Below are the code and all the weights of a small trained network. Each question names an input and a target symbol and asks about switching units off, where a switched-off unit gives its printed mean instead of its output.

import numpy as np


def w(rows, s, z=0):
    codes = np.array(rows[::2]) - 128.0
    scale = np.full(codes.shape[1], s)
    scale[-1] = z or s
    return codes * scale


def f(y):
    return y / 2 * (1 + np.tanh(0.7978845608 * (y + 0.044715 * y**3)))


def softmax(a):
    e = np.exp(a - a.max(-1, keepdims=True))
    return e / e.sum(-1, keepdims=True)


def log_softmax(a):
    a = a - a.max(-1, keepdims=True)
    return a - np.log(np.exp(a).sum(-1, keepdims=True))


def net(x, mask):
    ids = ['βγδεζηθλξπφψω'.index(c) for c in x.split()]
    T = len(ids)
    res = E[ids] + P[:T]
    u = 0
    for l in range(2):
        q, k, v = (res @ M[l].T for M in (Q, K, V))
        z = softmax(np.where(np.tri(T) > 0, q @ k.T / 2**0.5, -1e9)) @ v
        res = res + np.where(mask[u], z, O[l][:, -1]) @ O[l][:, :-1]
        u += 1
        y = f(res @ A[l][:, :-1].T + A[l][:, -1])
        res = res + np.where(mask[u : u + 8], y, B[l][:, -1]) @ B[l][:, :-1]
        u += 8
    return log_softmax(res[-1] @ U[:, :-1].T + U[:, -1])


Q, K, V, O, A, B = {}, {}, {}, {}, {}, {}
E = w([
[108,166,204,122,160,184,162,175,124,136,120],'β',
[123,67,110,156,62,133,193,168,164,51,158],'γ',
[146,150,165,94,75,160,94,200,164,107,189],'δ',
[118,74,180,48,166,90,93,148,127,158,115],'ε',
[22,134,118,124,127,102,160,136,129,143,135],'ζ',
[122,176,48,163,91,124,121,128,82,143,153],'η',
[115,155,145,199,161,116,97,113,98,145,72],'θ',
[88,101,125,142,147,95,171,110,154,111,62],'λ',
[170,117,76,5,203,179,129,165,168,141,168],'ξ',
[127,148,158,51,67,116,115,193,151,119,126],'π',
[161,104,57,172,131,162,113,111,117,93,98],'φ',
[47,124,156,107,134,91,123,158,149,75,119],'ψ',
[142,89,134,178,200,119,146,190,225,188,193],'ω',
],0.019)
P = w([
[37,25,16,86,132,201,185,108,132,217,2],'0',
[53,71,49,139,122,169,158,110,162,190,34],'1',
[61,86,75,141,126,156,144,109,152,165,65],'2',
[80,106,93,143,138,148,150,118,146,142,82],'3',
[86,119,101,150,144,139,136,125,145,137,100],'4',
[96,137,115,154,157,133,142,134,134,115,104],'5',
[104,143,131,158,158,129,140,142,130,110,114],'6',
[105,141,133,159,163,122,133,141,132,115,134],'7',
[117,150,139,159,166,100,131,161,125,111,131],'8',
[122,160,139,154,171,93,124,162,120,107,140],'9',
[127,162,145,158,175,86,120,173,122,107,151],'10',
[129,165,152,157,184,79,113,170,115,112,165],'11',
[132,169,164,165,183,80,109,182,118,113,165],'12',
[130,173,164,166,194,79,111,187,110,101,175],'13',
],0.0053)
Q[0] = w([
[227,144,103,162,89,152,48,52,39,118,138],'L0H0',
[225,131,55,2,96,234,89,188,152,105,226],'L0H0',
],0.0061)
K[0] = w([
[209,184,54,161,179,164,43,45,17,152,80],'L0H0',
[234,80,37,117,14,190,95,255,105,92,216],'L0H0',
],0.0054)
V[0] = w([
[194,190,62,123,96,121,148,24,76,188,166],'L0H0',
[255,47,139,164,142,185,124,61,128,5,48],'L0H0',
],0.0049)
O[0] = w([
[55,55,213,127,81,153,55,254,175,58,104,3],'L0H0',
[77,145,116,152,228,108,57,144,166,167,108,29],'L0H0',
],0.0073,0.0038)
A[0] = w([
[185,96,236,82,33,164,129,125,195,119,31,42],'L0N0',
[140,148,64,140,139,150,160,108,97,211,133,114],'L0N1',
[198,114,100,63,203,152,165,107,193,138,136,177],'L0N2',
[159,73,128,157,222,84,85,116,203,124,83,176],'L0N3',
[68,130,171,61,106,130,117,156,198,148,86,2],'L0N4',
[157,116,254,63,119,138,160,119,97,228,159,101],'L0N5',
[41,118,221,45,92,96,129,181,178,88,85,116],'L0N6',
[70,60,164,24,174,147,118,154,201,66,139,155],'L0N7',
],0.0075,0.0053)
B[0] = w([
[71,97,128,115,105,97,98,223,127,110,146,124],'L0N0',
[116,105,137,124,161,152,107,98,144,157,102,201],'L0N1',
[131,93,151,101,86,134,133,177,85,150,159,252],'L0N2',
[85,163,128,128,76,97,146,157,99,123,174,210],'L0N3',
[109,101,105,112,99,87,95,164,246,119,138,103],'L0N4',
[121,162,198,152,74,136,104,123,126,129,111,192],'L0N5',
[183,177,73,118,150,115,138,44,174,202,125,146],'L0N6',
[102,84,131,147,146,148,162,153,47,204,58,162],'L0N7',
],0.011,0.0042)
Q[1] = w([
[162,124,153,69,132,157,145,180,2,215,120],'L1H0',
[164,102,143,144,161,173,145,136,156,150,128],'L1H0',
],0.0097)
K[1] = w([
[219,254,218,81,174,76,76,168,129,205,188],'L1H0',
[173,72,218,188,90,231,95,202,179,157,177],'L1H0',
],0.0065)
V[1] = w([
[202,73,105,151,103,201,62,253,185,125,204],'L1H0',
[42,53,12,28,110,42,240,91,221,64,215],'L1H0',
],0.0041)
O[1] = w([
[46,114,79,63,131,129,152,116,169,172,119,5],'L1H0',
[153,179,145,142,92,183,139,99,12,137,162,129],'L1H0',
],0.011,0.0018)
A[1] = w([
[238,113,82,59,108,243,81,129,184,104,187,153],'L1N0',
[126,226,224,78,88,117,91,253,171,70,150,52],'L1N1',
[200,34,110,150,74,117,170,79,178,60,69,109],'L1N2',
[35,66,110,24,164,100,176,91,198,185,83,2],'L1N3',
[127,168,13,169,191,141,136,8,95,181,39,128],'L1N4',
[115,136,181,202,32,149,144,71,113,60,212,109],'L1N5',
[58,138,160,191,71,115,12,222,182,88,101,139],'L1N6',
[238,72,91,157,46,222,41,147,111,63,121,95],'L1N7',
],0.0066,0.0083)
B[1] = w([
[167,146,105,53,97,91,115,50,123,148,94,203],'L1N0',
[57,93,121,83,145,140,160,108,154,173,104,188],'L1N1',
[4,96,100,38,210,132,146,11,96,247,74,115],'L1N2',
[69,209,96,106,51,110,153,153,202,47,162,150],'L1N3',
[55,54,51,91,148,105,165,104,221,203,57,253],'L1N4',
[132,132,129,108,123,114,97,186,132,67,146,253],'L1N5',
[204,195,150,114,78,138,167,131,31,103,182,195],'L1N6',
[68,86,115,105,171,94,213,83,178,222,63,193],'L1N7',
],0.011,0.0037)
U = w([
[148,163,94,185,99,113,145,123,130,56,150,254],'β',
[143,104,126,166,118,126,161,127,162,182,180,73],'γ',
[170,73,104,123,135,112,116,178,192,91,115,137],'δ',
[143,44,157,125,117,93,91,156,121,143,101,123],'ε',
[107,154,132,112,145,173,110,132,83,141,123,84],'ζ',
[224,222,178,171,53,139,111,211,63,2,225,121],'η',
[130,122,125,131,130,137,125,119,140,143,120,78],'θ',
[53,69,89,120,182,103,142,72,148,177,76,135],'λ',
[106,161,115,101,176,122,108,149,121,142,135,90],'ξ',
[155,174,115,92,91,113,98,83,171,146,126,140],'π',
[91,144,131,142,98,122,143,148,162,112,108,53],'φ',
[134,151,166,152,148,207,163,146,172,132,91,141],'ψ',
[159,124,121,116,168,165,115,116,91,170,121,78],'ω',
],0.016,0.013)

Each question gives the input, a string of symbols that net reads in full, and the target symbol t.
The units are the heads (2 rows each of Q, K, V and O) and the neurons (one row each of A and B). Each row of codes is followed by its name. A weight is (code - 128) times the scale printed after its matrix; where a second scale follows, it is the last column's (O, A, B and U).
mask holds one flag per unit, layer by layer, with each layer's heads first. A switched-off unit (its flag False) gives its mean, the last column of its rows in O or B, instead of its output. The means were averaged over made-up inputs and are rounded, as every weight is.
A unit's drop is (log p(t) with every unit on - log p(t) with that unit switched off) / (log p(t) with every unit on - log p(t) with every unit switched off).
The circuit of an input: a set's keep is (log p(t) with only the set's units on - log p(t) with every unit switched off) / (log p(t) with every unit on - log p(t) with every unit switched off). Starting from the 12 units with the biggest drops (on a tie, the unit counted first), units are removed one at a time, each time the one whose removal leaves the highest keep (on an exact tie, the one counted first), for as long as the keep stays at least 0.8.
units of the circuit, in order: the units of the circuit, biggest drop first
most important unit: the unit with the biggest drop
k most important neurons: the k neurons with the biggest drops, biggest first
top k neurons in layer l: the k neurons of layer l with the biggest drops, biggest first
input θ ε π γ γ ζ ζ η β ξ β γ, target η: units of the circuit, in order -> (L1N4)
input φ η π ξ, target ω: 4 most important neurons -> (L0N2, L0N6, L0N7, L1N0)
input η ζ ψ ξ δ ζ η ω π γ η η η θ, target λ: 3 most important neurons -> (L1N4, L0N5, L0N2)
input π θ δ ψ λ π ε ω β δ β ξ, target δ: units of the circuit, in order -> (L1H0, L0N5, L1N3)
input φ ψ β η δ ε β δ φ ψ η φ, target η: units of the circuit, in order -> (L0H0, L0N3, L1N6)
input ω λ λ ξ η φ φ η δ η ξ, target π: 3 most important neurons -> (L1N3, L1N0, L0N2)
input θ φ γ, target λ: 2 most important neurons -> (L1N2, L1N6)
input η ξ ξ π π θ ξ ψ ξ, target ω: 3 most important neurons -> (L0N6, L0N7, L0N2)
input ψ η γ ζ ψ, target β: top 3 neurons in layer 0 -> (L0N3, L0N6, L0N2)
input η η δ β ψ η θ ζ δ ψ ζ, target β: units of the circuit, in order -> (L1H0, L0H0)
input π ζ ψ η ξ δ θ δ ψ, target β: 3 most important neurons -> (L0N3, L0N6, L1N4)
input η ε θ η ξ, target ε: top 3 neurons in layer 0 -> (L0N7, L0N2, L0N5)
input ξ π δ β ε, target ε: 2 most important neurons -> (L0N5, L0N6)
input β ξ β λ η θ ψ η β γ, target λ: top 2 neurons in layer 1 -> (L1N2, L1N7)
input ψ φ ξ λ φ η ξ λ ξ, target φ: units of the circuit, in order -> (L1H0, L1N3, L0N7, L0N2)
input ψ ω δ η, target λ: most important unit -> L1N7
input β γ ξ, target ξ: 3 most important neurons -> (L0N2, L0N7, L1N3)
input φ ζ φ θ γ δ θ γ δ η β θ ω θ, target η: units of the circuit, in order -> (L0H0, L1N6, L1N7)
input ζ ω η β ψ ζ π ε ψ ζ, target η: 3 most important neurons -> (L0N7, L0N6, L1N5)
input η η φ ψ φ ψ φ θ γ ψ, target η: units of the circuit, in order -> (L0H0, L1H0)
input λ η ε γ φ, target λ: 4 most important neurons -> (L1N7, L0N5, L0N2, L0N0)
input ξ ζ ζ ζ φ δ φ π θ λ η π ζ ψ, target λ: top 4 neurons in layer 0 -> (L0N6, L0N7, L0N3, L0N5)
input φ ε η β θ ε δ γ δ η φ φ, target η: 4 most important neurons -> (L0N3, L1N6, L0N6, L1N4)
input φ ω γ β ω δ η ω δ φ δ ψ, target λ: 3 most important neurons -> (L0N3, L0N6, L1N4)
